Here is a tiny trained network, its code and every weight. The questions are about switching its units off for an input and a class, where a switched-off unit gives its printed mean instead of its output.

import numpy as np


def w(rows, s, z=0):
    codes = np.array(rows[::2]) - 128.0
    scale = np.full(codes.shape[1], s)
    scale[-1] = z or s
    return codes * scale


def norm(h):
    return h / np.sqrt((h * h).mean(-1, keepdims=True) + 1e-5)


def f(y):
    return y / 2 * (1 + np.tanh(0.7978845608 * (y + 0.044715 * y**3)))


def log_softmax(a):
    a = a - a.max(-1, keepdims=True)
    return a - np.log(np.exp(a).sum(-1, keepdims=True))


def net(x, mask):
    res = np.array(x, float).reshape(1, 7) / 4 @ E
    u = 0
    for l in range(2):
        y = f(norm(res) @ A[l][:, :-1].T + A[l][:, -1])
        res = res + np.where(mask[u : u + 5], y, B[l][:, -1]) @ B[l][:, :-1]
        u += 5
    return log_softmax(norm(res)[-1] @ U[:, :-1].T + U[:, -1])


A, B = {}, {}
E = w([
[41,75,146,161,182,100,159,184,101,182,86,94],'x0',
[126,118,121,166,104,122,120,99,156,204,186,148],'x1',
[224,81,67,177,204,136,83,158,82,150,102,162],'x2',
[130,121,125,142,121,123,131,135,134,149,141,136],'x3',
[74,103,113,106,71,82,119,81,111,123,62,254],'x4',
[79,126,53,96,172,59,86,214,216,73,181,147],'x5',
[123,52,31,154,78,139,214,98,145,86,114,82],'x6',
],0.0014)
A[0] = w([
[144,206,249,67,205,101,54,149,120,178,138,174,33],'0.n0',
[177,151,89,126,49,188,140,109,157,50,191,127,121],'0.n1',
[25,201,173,38,42,123,227,113,181,107,167,93,25],'0.n2',
[15,49,160,190,186,92,193,190,84,180,100,89,3],'0.n3',
[173,204,131,174,215,203,173,155,128,109,238,4,122],'0.n4',
],0.0027,0.0014)
B[0] = w([
[176,11,38,143,89,79,242,85,173,113,90,59,207],'0.n0',
[142,78,200,188,198,28,70,145,168,143,66,89,170],'0.n1',
[157,110,197,59,244,206,142,148,118,210,141,146,196],'0.n2',
[198,197,200,181,188,73,48,85,186,64,109,103,197],'0.n3',
[33,142,108,128,111,98,157,58,104,117,83,254,252],'0.n4',
],0.0036,0.0017)
A[1] = w([
[60,139,58,75,185,91,66,226,166,116,220,103,2],'1.n0',
[143,143,225,172,134,157,151,74,3,177,83,87,58],'1.n1',
[212,73,48,181,219,168,74,179,49,122,133,176,41],'1.n2',
[210,140,153,116,118,95,58,42,182,104,131,125,58],'1.n3',
[123,10,94,144,154,138,195,118,149,106,111,23,165],'1.n4',
],0.003,0.00061)
B[1] = w([
[215,136,76,168,28,210,93,115,45,138,135,83,238],'1.n0',
[149,130,33,123,82,139,65,200,131,89,188,116,252],'1.n1',
[51,159,253,39,145,184,168,119,144,170,172,102,254],'1.n2',
[75,160,143,189,217,79,129,196,179,119,108,43,165],'1.n3',
[210,64,143,75,84,74,188,156,182,170,91,126,203],'1.n4',
],0.0041,0.0018)
U = w([
[185,138,34,149,18,192,60,167,70,99,165,65,107],'0',
[173,36,110,113,93,55,230,126,192,153,61,86,80],'1',
[73,147,251,42,168,210,140,143,124,178,161,134,118],'2',
[123,194,186,198,176,52,38,136,193,57,72,89,57],'3',
[105,120,100,134,113,125,135,134,145,137,97,159,252],'4',
[8,153,75,139,100,100,143,64,85,88,93,253,128],'5',
[132,125,125,126,132,111,127,138,132,127,105,115,146],'6',
],0.0045,0.0019)

Each question gives the input, the list of numbers given to net, and the class t.
The units are the neurons (one row each of A and B). Each row of codes is followed by its name. A weight is (code - 128) times the scale printed after its matrix; where a second scale follows, it is the last column's (A, B and U).
mask holds one flag per neuron, layer by layer. A switched-off neuron (its flag False) gives its mean, the last column of its row in B, instead of its output. The means were averaged over made-up inputs and are rounded, as every weight is.
A unit's drop is (log p(t) with every unit on - log p(t) with that unit switched off) / (log p(t) with every unit on - log p(t) with every unit switched off).
The circuit of an input: a set's keep is (log p(t) with only the set's units on - log p(t) with every unit switched off) / (log p(t) with every unit on - log p(t) with every unit switched off). Starting from all 10 units, units are removed one at a time, each time the one whose removal leaves the highest keep (on an exact tie, the one counted first), for as long as the keep stays at least 0.8.
circuit, biggest first: the units of the circuit, biggest drop first
most important unit: the unit with the biggest drop
k most important neurons: the k neurons with the biggest drops, biggest first
top k neurons in layer l: the k neurons of layer l with the biggest drops, biggest first
input [-7,7,-7,4,4,7,-3], class 0: circuit, biggest first -> 1.n0, 0.n4
input [4,6,-7,-7,1,6,4], class 2: top 2 neurons in layer 0 -> 0.n2, 0.n0
input [-8,-8,8,-2,3,0,-3], class 2: circuit, biggest first -> 1.n2
input [1,4,-5,2,6,7,5], class 0: circuit, biggest first -> 1.n0, 0.n4, 0.n0
input [-8,6,-2,8,-7,4,5], class 3: circuit, biggest first -> 0.n1, 1.n3
input [-7,-7,0,-5,6,-8,0], class 0: circuit, biggest first -> 1.n1, 0.n4
input [3,7,-8,-4,-6,8,1], class 0: 2 most important neurons -> 1.n0, 1.n2
input [8,2,-3,-3,7,-5,-5], class 3: top 2 neurons in layer 0 -> 0.n3, 0.n4
input [5,-4,4,-1,-1,-8,-4], class 0: 2 most important neurons -> 1.n1, 0.n1
input [0,-1,-4,7,0,-7,-1], class 0: top 2 neurons in layer 1 -> 1.n1, 1.n2
input [4,-3,5,2,8,8,4], class 0: 3 most important neurons -> 1.n0, 0.n4, 0.n0
input [1,6,-7,-1,5,-7,-2], class 0: 3 most important neurons -> 1.n1, 1.n2, 0.n4
input [2,7,-2,8,-4,6,-8], class 1: 3 most important neurons -> 0.n0, 1.n1, 1.n4
input [-8,-4,-3,-1,4,8,-3], class 0: most important unit -> 1.n0
input [8,8,3,-6,-4,-6,7], class 3: top 3 neurons in layer 0 -> 0.n3, 0.n0, 0.n2
input [-8,0,-1,4,8,0,-7], class 3: 3 most important neurons -> 1.n3, 0.n4, 1.n4
input [8,-1,8,-2,8,1,-1], class 2: top 2 neurons in layer 0 -> 0.n4, 0.n1
input [8,6,-5,6,3,-4,-8], class 1: top 2 neurons in layer 0 -> 0.n0, 0.n4
input [1,-8,-8,8,3,0,5], class 2: 2 most important neurons -> 0.n2, 0.n0
input [7,1,-5,6,3,0,-7], class 1: most important unit -> 0.n0
input [8,7,5,8,1,-4,-4], class 3: top 2 neurons in layer 0 -> 0.n3, 0.n2
input [-7,3,-2,-7,-8,-4,-7], class 5: 2 most important neurons -> 0.n4, 0.n3
input [0,8,-8,-2,-2,-1,3], class 2: 2 most important neurons -> 0.n2, 0.n0
input [-3,7,0,-8,-1,8,-8], class 0: 2 most important neurons -> 1.n0, 0.n3
input [2,4,0,0,0,8,6], class 0: 2 most important neurons -> 1.n0, 0.n0
input [3,2,8,-4,1,-4,-5], class 2: 3 most important neurons -> 1.n2, 0.n1, 1.n0
input [-7,-6,-3,-6,-1,-2,-3], class 3: circuit, biggest first -> 1.n3
input [6,1,-8,-4,5,0,-1], class 2: top 3 neurons in layer 0 -> 0.n2, 0.n4, 0.n1
input [-6,8,-2,-8,7,8,6], class 0: top 4 neurons in layer 0 -> 0.n4, 0.n0, 0.n3, 0.n2
input [-1,5,7,-5,6,2,-5], class 2: 2 most important neurons -> 1.n2, 0.n4
